Below are the code and all the weights of a small trained network. Each question names an input and a target symbol and asks about switching units off, where a switched-off unit gives its printed mean instead of its output.

import numpy as np


def w(rows, s, z=0):
    codes = np.array(rows[::2]) - 128.0
    scale = np.full(codes.shape[1], s)
    scale[-1] = z or s
    return codes * scale


def norm(h):
    return h / np.sqrt((h * h).mean(-1, keepdims=True) + 1e-5)


def f(y):
    return np.maximum(y, 0)


def softmax(a):
    e = np.exp(a - a.max(-1, keepdims=True))
    return e / e.sum(-1, keepdims=True)


def log_softmax(a):
    a = a - a.max(-1, keepdims=True)
    return a - np.log(np.exp(a).sum(-1, keepdims=True))


def net(x, mask):
    ids = ['ΛΨβζηθμτφω'.index(c) for c in x.split()]
    T = len(ids)
    res = E[ids] + P[:T]
    r = norm(res)
    for j in range(3):
        rows = slice(2 * j, 2 * j + 2)
        q, k, v = (r @ M[0][rows].T for M in (Q, K, V))
        z = softmax(np.where(np.tri(T) > 0, q @ k.T / 2**0.5, -1e9)) @ v
        o = O[0][rows]
        res = res + np.where(mask[j], z, o[:, -1]) @ o[:, :-1]
    y = f(norm(res) @ A[0][:, :-1].T + A[0][:, -1])
    res = res + np.where(mask[3:11], y, B[0][:, -1]) @ B[0][:, :-1]
    return log_softmax(norm(res)[-1] @ U[:, :-1].T + U[:, -1])


Q, K, V, O, A, B = {}, {}, {}, {}, {}, {}
E = w([
[104,118,149],'Λ',
[160,103,175],'Ψ',
[182,132,171],'β',
[133,55,74],'ζ',
[51,58,194],'η',
[147,196,181],'θ',
[2,161,92],'μ',
[179,111,198],'τ',
[49,73,209],'φ',
[75,84,176],'ω',
],0.017)
P = w([
[7,2,243],'0',
[43,32,211],'1',
[89,60,199],'2',
[91,67,175],'3',
[114,88,153],'4',
[142,107,135],'5',
[185,147,136],'6',
[88,77,122],'7',
],0.005)
Q[0] = w([
[174,101,2],'H1',
[122,147,140],'H1',
[116,196,84],'H2',
[136,74,135],'H2',
[112,169,76],'H3',
[130,167,48],'H3',
],0.028)
K[0] = w([
[205,2,250],'H1',
[83,150,110],'H1',
[174,104,245],'H2',
[51,160,53],'H2',
[158,61,161],'H3',
[97,70,235],'H3',
],0.016)
V[0] = w([
[72,248,108],'H1',
[78,7,20],'H1',
[242,149,130],'H2',
[192,23,71],'H2',
[63,207,157],'H3',
[136,196,193],'H3',
],0.012)
O[0] = w([
[116,214,65,157],'H1',
[46,89,19,7],'H1',
[90,61,107,72],'H2',
[202,147,7,106],'H2',
[113,178,146,181],'H3',
[57,143,210,197],'H3',
],0.011,0.014)
A[0] = w([
[134,117,108,62],'N1',
[188,123,150,92],'N2',
[146,107,51,87],'N3',
[59,172,153,215],'N4',
[177,204,99,100],'N5',
[218,62,5,250],'N6',
[188,56,147,217],'N7',
[90,180,37,80],'N8',
],0.016,0.0016)
B[0] = w([
[149,146,147,133],'N1',
[142,41,186,195],'N2',
[202,154,183,148],'N3',
[162,206,26,254],'N4',
[32,167,118,175],'N5',
[250,202,24,180],'N6',
[99,94,44,176],'N7',
[130,242,175,151],'N8',
],0.017,0.0079)
U = w([
[119,142,105,2],'Λ',
[164,182,234,164],'Ψ',
[51,110,85,96],'β',
[253,112,49,137],'ζ',
[124,73,124,148],'η',
[8,140,120,82],'θ',
[108,158,85,77],'μ',
[110,55,101,229],'τ',
[127,80,123,195],'φ',
[49,98,95,87],'ω',
],0.014,0.005)

Each question gives the input, a string of symbols that net reads in full, and the target symbol t.
The units are the heads (2 rows each of Q, K, V and O) and the neurons (one row each of A and B). Each row of codes is followed by its name. A weight is (code - 128) times the scale printed after its matrix; where a second scale follows, it is the last column's (O, A, B and U).
mask holds one flag per unit, heads first, then neurons. A switched-off unit (its flag False) gives its mean, the last column of its rows in O or B, instead of its output. The means were averaged over made-up inputs and are rounded, as every weight is.
A unit's drop is (log p(t) with every unit on - log p(t) with that unit switched off) / (log p(t) with every unit on - log p(t) with every unit switched off).
The circuit of an input: a set's keep is (log p(t) with only the set's units on - log p(t) with every unit switched off) / (log p(t) with every unit on - log p(t) with every unit switched off). Starting from all 11 units, units are removed one at a time, each time the one whose removal leaves the highest keep (on an exact tie, the one counted first), for as long as the keep stays at least 0.8.
units of the circuit, in order: the units of the circuit, biggest drop first
k most important neurons: the k neurons with the biggest drops, biggest first
which heads matter: for each layer, one digit per head in row order, 1 if its drop is at least 0.15 and else 0, layers parted by /
drop when u is switched off: that unit's drop, to one decimal
input β θ Ψ ζ β η φ, target ζ: which heads matter => 011
input ω Ψ θ φ θ Ψ ζ β, target ζ: units of the circuit, in order => H2
input Ψ Λ θ Ψ Ψ Λ ζ Ψ, target ζ: which heads matter => 000
input Ψ θ ζ φ ω Ψ Λ, target ζ: which heads matter => 011
input β ω β, target τ: units of the circuit, in order => H3; H1; N7; N4
input Ψ ζ φ η τ τ ζ η, target ζ: which heads matter => 000
input τ Λ φ, target θ: which heads matter => 100
input φ φ Ψ, target τ: 2 most important neurons => N7; N6
input Ψ θ θ η φ ζ η, target ζ: which heads matter => 011
input Ψ τ φ, target θ: 2 most important neurons => N6; N2
input φ θ ζ ζ ω, target ζ: drop when H3 is switched off => 1.6
input τ θ θ β θ ζ Ψ Λ, target ζ: drop when H2 is switched off => 1.4
input φ Ψ τ ζ, target ζ: drop when H2 is switched off => 0.5
input θ φ ζ Ψ θ ζ τ, target ζ: drop when H2 is switched off => 1.5
